Below are the code and all the weights of a small trained network. Each question names an input and a class and asks about switching units off, where a switched-off unit gives its printed mean instead of its output.

import numpy as np


def w(rows, s, z=0):
    codes = np.array(rows[::2]) - 128.0
    scale = np.full(codes.shape[1], s)
    scale[-1] = z or s
    return codes * scale


def norm(h):
    return h / np.sqrt((h * h).mean(-1, keepdims=True) + 1e-5)


def f(y):
    return y / 2 * (1 + np.tanh(0.7978845608 * (y + 0.044715 * y**3)))


def log_softmax(a):
    a = a - a.max(-1, keepdims=True)
    return a - np.log(np.exp(a).sum(-1, keepdims=True))


def net(x, mask):
    res = np.array(x, float).reshape(1, 5) / 4 @ E
    u = 0
    for l in range(4):
        y = f(norm(res) @ A[l][:, :-1].T + A[l][:, -1])
        res = res + np.where(mask[u : u + 10], y, B[l][:, -1]) @ B[l][:, :-1]
        u += 10
    return log_softmax(norm(res)[-1] @ U[:, :-1].T + U[:, -1])


A, B = {}, {}
E = w([
[176,220,203,181,108,139,71,110,30],'x0',
[222,147,121,40,65,139,211,145,108],'x1',
[129,114,133,117,124,126,112,150,132],'x2',
[92,229,102,3,152,47,42,136,161],'x3',
[30,154,115,125,65,189,163,117,66],'x4',
],0.0032)
A[0] = w([
[218,97,154,135,243,80,126,142,144,72],'0.n0',
[135,82,165,116,155,144,192,130,104,216],'0.n1',
[83,184,161,168,178,206,133,57,251,90],'0.n2',
[198,118,178,22,53,172,185,147,100,94],'0.n3',
[149,108,142,68,162,35,83,110,128,17],'0.n4',
[100,113,255,123,114,100,138,140,176,81],'0.n5',
[101,220,78,74,149,44,82,147,135,92],'0.n6',
[25,127,111,97,42,188,138,106,61,4],'0.n7',
[121,129,170,95,124,148,114,227,141,72],'0.n8',
[82,113,153,152,229,178,53,150,72,12],'0.n9',
],0.0035,0.0013)
B[0] = w([
[130,208,53,168,95,108,158,179,157,190],'0.n0',
[136,157,125,60,114,110,142,131,153,207],'0.n1',
[132,152,88,110,185,141,107,132,126,147],'0.n2',
[139,117,80,103,187,162,151,129,69,252],'0.n3',
[110,162,158,151,128,146,178,125,130,153],'0.n4',
[101,134,111,131,125,115,118,139,104,112],'0.n5',
[121,94,215,111,101,186,185,96,164,249],'0.n6',
[142,197,96,157,115,147,125,254,183,198],'0.n7',
[137,137,130,154,147,156,169,86,124,115],'0.n8',
[125,54,130,101,154,141,85,159,112,152],'0.n9',
],0.0046,0.0016)
A[1] = w([
[131,95,54,107,183,184,148,129,205,93],'1.n0',
[80,73,121,165,212,119,10,100,112,143],'1.n1',
[209,168,192,150,144,176,35,141,58,2],'1.n2',
[64,72,66,83,163,79,197,152,155,59],'1.n3',
[148,98,151,168,107,170,110,155,83,146],'1.n4',
[168,137,197,132,121,70,91,69,2,80],'1.n5',
[165,46,158,201,133,176,174,150,111,1],'1.n6',
[221,128,89,40,112,172,113,102,78,113],'1.n7',
[164,37,142,215,113,142,181,144,104,13],'1.n8',
[181,113,137,108,124,84,72,175,168,55],'1.n9',
],0.004,0.00096)
B[1] = w([
[112,134,117,173,4,103,87,89,74,237],'1.n0',
[180,62,101,71,159,110,206,133,17,225],'1.n1',
[132,104,40,154,39,149,61,81,172,218],'1.n2',
[172,74,79,132,72,191,62,51,152,249],'1.n3',
[137,190,107,35,80,41,57,108,131,178],'1.n4',
[104,127,5,44,59,210,50,163,190,190],'1.n5',
[62,178,253,87,105,106,130,61,146,203],'1.n6',
[153,57,170,110,176,107,157,102,54,210],'1.n7',
[43,225,247,90,130,54,137,90,229,213],'1.n8',
[125,191,137,206,142,169,181,94,131,130],'1.n9',
],0.0034,0.002)
A[2] = w([
[165,184,125,170,168,84,134,116,148,62],'2.n0',
[71,65,84,200,201,132,80,141,76,113],'2.n1',
[12,168,138,134,119,127,117,132,127,22],'2.n2',
[55,101,173,142,188,129,76,124,132,117],'2.n3',
[41,172,105,163,125,180,154,232,122,6],'2.n4',
[213,164,122,176,191,78,128,108,194,106],'2.n5',
[133,118,174,175,51,154,165,150,128,101],'2.n6',
[74,202,107,1,133,133,123,177,171,139],'2.n7',
[90,172,229,45,160,138,105,78,189,49],'2.n8',
[52,114,109,186,193,80,103,117,97,115],'2.n9',
],0.0045,0.0013)
B[2] = w([
[109,118,95,158,151,165,203,165,125,116],'2.n0',
[243,150,118,53,198,173,164,122,171,190],'2.n1',
[173,113,117,152,201,79,183,144,124,166],'2.n2',
[236,133,172,46,130,107,182,103,98,167],'2.n3',
[115,185,73,175,189,85,175,188,118,144],'2.n4',
[46,128,140,178,127,101,151,223,39,179],'2.n5',
[64,141,207,157,172,57,95,106,110,167],'2.n6',
[90,111,211,254,113,100,196,108,103,250],'2.n7',
[141,97,254,169,85,107,148,35,202,191],'2.n8',
[222,138,170,47,157,141,84,144,70,165],'2.n9',
],0.004,0.0022)
A[3] = w([
[132,169,95,166,142,93,166,255,171,151],'3.n0',
[72,114,121,134,169,127,132,212,88,44],'3.n1',
[113,130,133,31,134,171,187,145,49,185],'3.n2',
[149,180,130,106,104,138,96,162,165,160],'3.n3',
[135,129,150,125,183,124,91,152,182,245],'3.n4',
[154,184,138,160,92,148,59,150,82,140],'3.n5',
[92,57,55,125,104,143,120,85,204,107],'3.n6',
[186,182,147,157,97,102,108,148,138,155],'3.n7',
[182,87,152,206,111,98,120,144,144,90],'3.n8',
[165,106,111,82,58,126,202,129,84,84],'3.n9',
],0.0052,0.0012)
B[3] = w([
[77,157,110,225,152,183,119,192,54,183],'3.n0',
[150,121,122,199,119,87,192,165,87,119],'3.n1',
[188,69,135,149,239,28,114,172,153,252],'3.n2',
[32,37,103,165,91,109,178,146,118,140],'3.n3',
[161,216,120,117,89,167,177,122,80,154],'3.n4',
[109,26,28,104,109,166,129,139,252,198],'3.n5',
[83,175,95,111,63,174,32,149,77,243],'3.n6',
[29,88,79,119,165,107,147,116,102,172],'3.n7',
[60,167,142,104,118,150,196,111,79,156],'3.n8',
[176,185,147,142,237,142,28,124,131,251],'3.n9',
],0.0039,0.0024)
U = w([
[242,117,143,48,216,115,111,132,116,224],'0',
[78,150,255,135,77,103,171,35,182,136],'1',
[88,108,27,92,31,190,39,114,170,136],'2',
[75,178,99,213,150,123,179,227,88,1],'3',
],0.0091,0.00095)

Each question gives the input, the list of numbers given to net, and the class t.
The units are the neurons (one row each of A and B). Each row of codes is followed by its name. A weight is (code - 128) times the scale printed after its matrix; where a second scale follows, it is the last column's (A, B and U).
mask holds one flag per neuron, layer by layer. A switched-off neuron (its flag False) gives its mean, the last column of its row in B, instead of its output. The means were averaged over made-up inputs and are rounded, as every weight is.
A unit's drop is (log p(t) with every unit on - log p(t) with that unit switched off) / (log p(t) with every unit on - log p(t) with every unit switched off).
The circuit of an input: a set's keep is (log p(t) with only the set's units on - log p(t) with every unit switched off) / (log p(t) with every unit on - log p(t) with every unit switched off). Starting from the 12 units with the biggest drops (on a tie, the unit counted first), units are removed one at a time, each time the one whose removal leaves the highest keep (on an exact tie, the one counted first), for as long as the keep stays at least 0.8.
units of the circuit, in order: the units of the circuit, biggest drop first
most important unit: the unit with the biggest drop
k most important neurons: the k neurons with the biggest drops, biggest first
k most important neurons of layer l: the k neurons of layer l with the biggest drops, biggest first
input [-7,-8,-1,-2,-4], class 0: 2 most important neurons -> [2.n1, 2.n9]
input [0,0,-5,7,6], class 1: units of the circuit, in order -> [0.n6, 2.n8]
input [-5,5,-8,4,5], class 0: most important unit -> 1.n8
input [-6,-1,-6,5,-7], class 3: 2 most important neurons of layer 3 -> [3.n0, 3.n5]
input [8,-4,-6,2,8], class 2: units of the circuit, in order -> [3.n5, 1.n5]
input [-2,-5,7,-5,-6], class 3: units of the circuit, in order -> [0.n0, 2.n5]
input [8,2,2,-6,1], class 2: 2 most important neurons -> [1.n5, 1.n2]
input [4,-4,6,0,-5], class 3: units of the circuit, in order -> [0.n0, 2.n5]
input [-6,5,2,-6,4], class 1: 4 most important neurons -> [1.n8, 1.n6, 2.n6, 1.n1]
input [7,-5,-1,3,-8], class 3: units of the circuit, in order -> [0.n0, 2.n5]
input [7,-8,-6,-3,3], class 0: 2 most important neurons -> [1.n1, 2.n1]
input [-7,-7,-7,-7,0], class 0: 4 most important neurons of layer 1 -> [1.n1, 1.n2, 1.n5, 1.n9]
input [8,4,2,7,-5], class 2: 3 most important neurons -> [1.n2, 1.n8, 1.n5]
input [-1,7,-2,1,-8], class 3: units of the circuit, in order -> [0.n0, 2.n5, 3.n0]
input [8,6,-6,-2,3], class 2: units of the circuit, in order -> [1.n5, 3.n5]
input [8,-7,3,1,1], class 2: units of the circuit, in order -> [3.n5]
input [8,3,-7,8,2], class 1: 4 most important neurons -> [0.n6, 2.n7, 2.n8, 1.n3]
input [2,7,1,-1,7], class 0: 3 most important neurons of layer 0 -> [0.n3, 0.n0, 0.n4]
input [-3,6,-2,0,-7], class 3: 4 most important neurons -> [0.n0, 2.n5, 3.n0, 1.n1]
input [-2,0,4,-7,6], class 1: most important unit -> 1.n6
input [-6,-2,3,0,8], class 3: 2 most important neurons -> [0.n7, 2.n4]
